Below is a small trained network, with its code and all its weights. Each question gives an input and a class and asks what happens when units are switched off, that is, made to give their printed mean instead of their output.

import numpy as np


def w(rows, s, z=0):
    codes = np.array(rows[::2]) - 128.0
    scale = np.full(codes.shape[1], s)
    scale[-1] = z or s
    return codes * scale


def f(y):
    return y / 2 * (1 + np.tanh(0.7978845608 * (y + 0.044715 * y**3)))


def log_softmax(a):
    a = a - a.max(-1, keepdims=True)
    return a - np.log(np.exp(a).sum(-1, keepdims=True))


def net(x, mask):
    res = np.array(x, float).reshape(1, 5) / 4 @ E
    y = f(res @ A[0][:, :-1].T + A[0][:, -1])
    res = res + np.where(mask, y, B[0][:, -1]) @ B[0][:, :-1]
    return log_softmax(res[-1] @ U[:, :-1].T + U[:, -1])


A, B = {}, {}
E = w([
[2,224,139,51,122,111],'x0',
[165,171,220,155,1,195],'x1',
[106,115,146,123,127,133],'x2',
[29,160,55,248,99,221],'x3',
[148,135,109,126,127,119],'x4',
],0.0071)
A[0] = w([
[159,99,209,46,95,60,74],'n0',
[63,216,116,86,88,36,56],'n1',
[126,190,112,186,175,242,87],'n2',
[168,139,157,42,129,102,2],'n3',
[195,187,147,164,40,132,253],'n4',
[209,2,117,217,130,98,126],'n5',
[73,163,78,185,135,215,96],'n6',
[88,86,60,135,255,87,141],'n7',
[121,139,210,80,14,148,164],'n8',
[64,118,111,143,83,126,128],'n9',
],0.0083,0.0022)
B[0] = w([
[209,104,69,110,120,185,222],'n0',
[98,98,129,198,1,24,203],'n1',
[204,153,96,101,129,172,193],'n2',
[199,78,52,111,89,162,178],'n3',
[62,193,158,125,193,122,224],'n4',
[107,107,176,192,95,46,243],'n5',
[191,79,105,116,129,153,220],'n6',
[176,236,128,129,185,106,254],'n7',
[184,193,149,135,147,90,229],'n8',
[225,141,101,169,99,135,161],'n9',
],0.0085,0.007)
U = w([
[217,86,42,91,135,190,94],'0',
[130,154,154,105,182,114,253],'1',
[98,102,136,184,75,25,68],'2',
[142,247,187,88,255,113,37],'3',
[129,133,141,106,175,129,196],'4',
[25,31,150,35,178,176,69],'5',
],0.0073,0.0056)

Each question gives the input, the list of numbers given to net, and the class t.
The units are the neurons (one row each of A and B). Each row of codes is followed by its name. A weight is (code - 128) times the scale printed after its matrix; where a second scale follows, it is the last column's (A, B and U).
mask holds one flag per neuron, in row order. A switched-off neuron (its flag False) gives its mean, the last column of its row in B, instead of its output. The means were averaged over made-up inputs and are rounded, as every weight is.
A unit's drop is (log p(t) with every unit on - log p(t) with that unit switched off) / (log p(t) with every unit on - log p(t) with every unit switched off).
The circuit of an input: a set's keep is (log p(t) with only the set's units on - log p(t) with every unit switched off) / (log p(t) with every unit on - log p(t) with every unit switched off). Starting from all 10 units, units are removed one at a time, each time the one whose removal leaves the highest keep (on an exact tie, the one counted first), for as long as the keep stays at least 0.8.
circuit, biggest first: the units of the circuit, biggest drop first
most important unit: the unit with the biggest drop
k most important neurons: the k neurons with the biggest drops, biggest first
drop of u: that unit's drop, to one decimal
input [6,5,3,-3,6], class 2: circuit, biggest first => [n1]
input [-2,0,-6,-7,-2], class 0: 2 most important neurons => [n0 n3]
input [0,6,4,0,-5], class 3: circuit, biggest first => [n8 n4]
input [3,6,-1,3,4], class 3: circuit, biggest first => [n4 n8]
input [2,5,-8,8,-4], class 0: 2 most important neurons => [n6 n2]
input [1,6,1,-6,-1], class 0: 3 most important neurons => [n0 n3 n7]
input [-1,4,3,-7,-5], class 0: 2 most important neurons => [n0 n3]
input [-8,-8,0,2,4], class 2: 2 most important neurons => [n5 n4]
input [8,-1,4,5,4], class 2: 2 most important neurons => [n1 n0]
input [5,0,-1,6,-4], class 0: circuit, biggest first => [n6 n2]
input [-3,-6,-6,-8,-7], class 0: 4 most important neurons => [n0 n3 n4 n8]
input [2,-7,-5,8,8], class 0: 2 most important neurons => [n6 n4]
input [6,-3,3,-5,-4], class 2: 4 most important neurons => [n1 n2 n6 n4]
input [-8,-6,-2,0,-8], class 2: circuit, biggest first => [n5]
input [1,-8,-1,6,-5], class 3: 3 most important neurons => [n7 n0 n3]
input [-2,6,0,3,-5], class 3: circuit, biggest first => [n4 n1]
input [-4,8,-1,-1,-4], class 3: circuit, biggest first => [n4 n8]
input [-8,-2,-2,-2,2], class 2: drop of n5 => 0.7
input [-2,-7,-4,6,-5], class 3: drop of n3 => 0.3
input [-7,-6,5,2,3], class 2: most important unit => n5
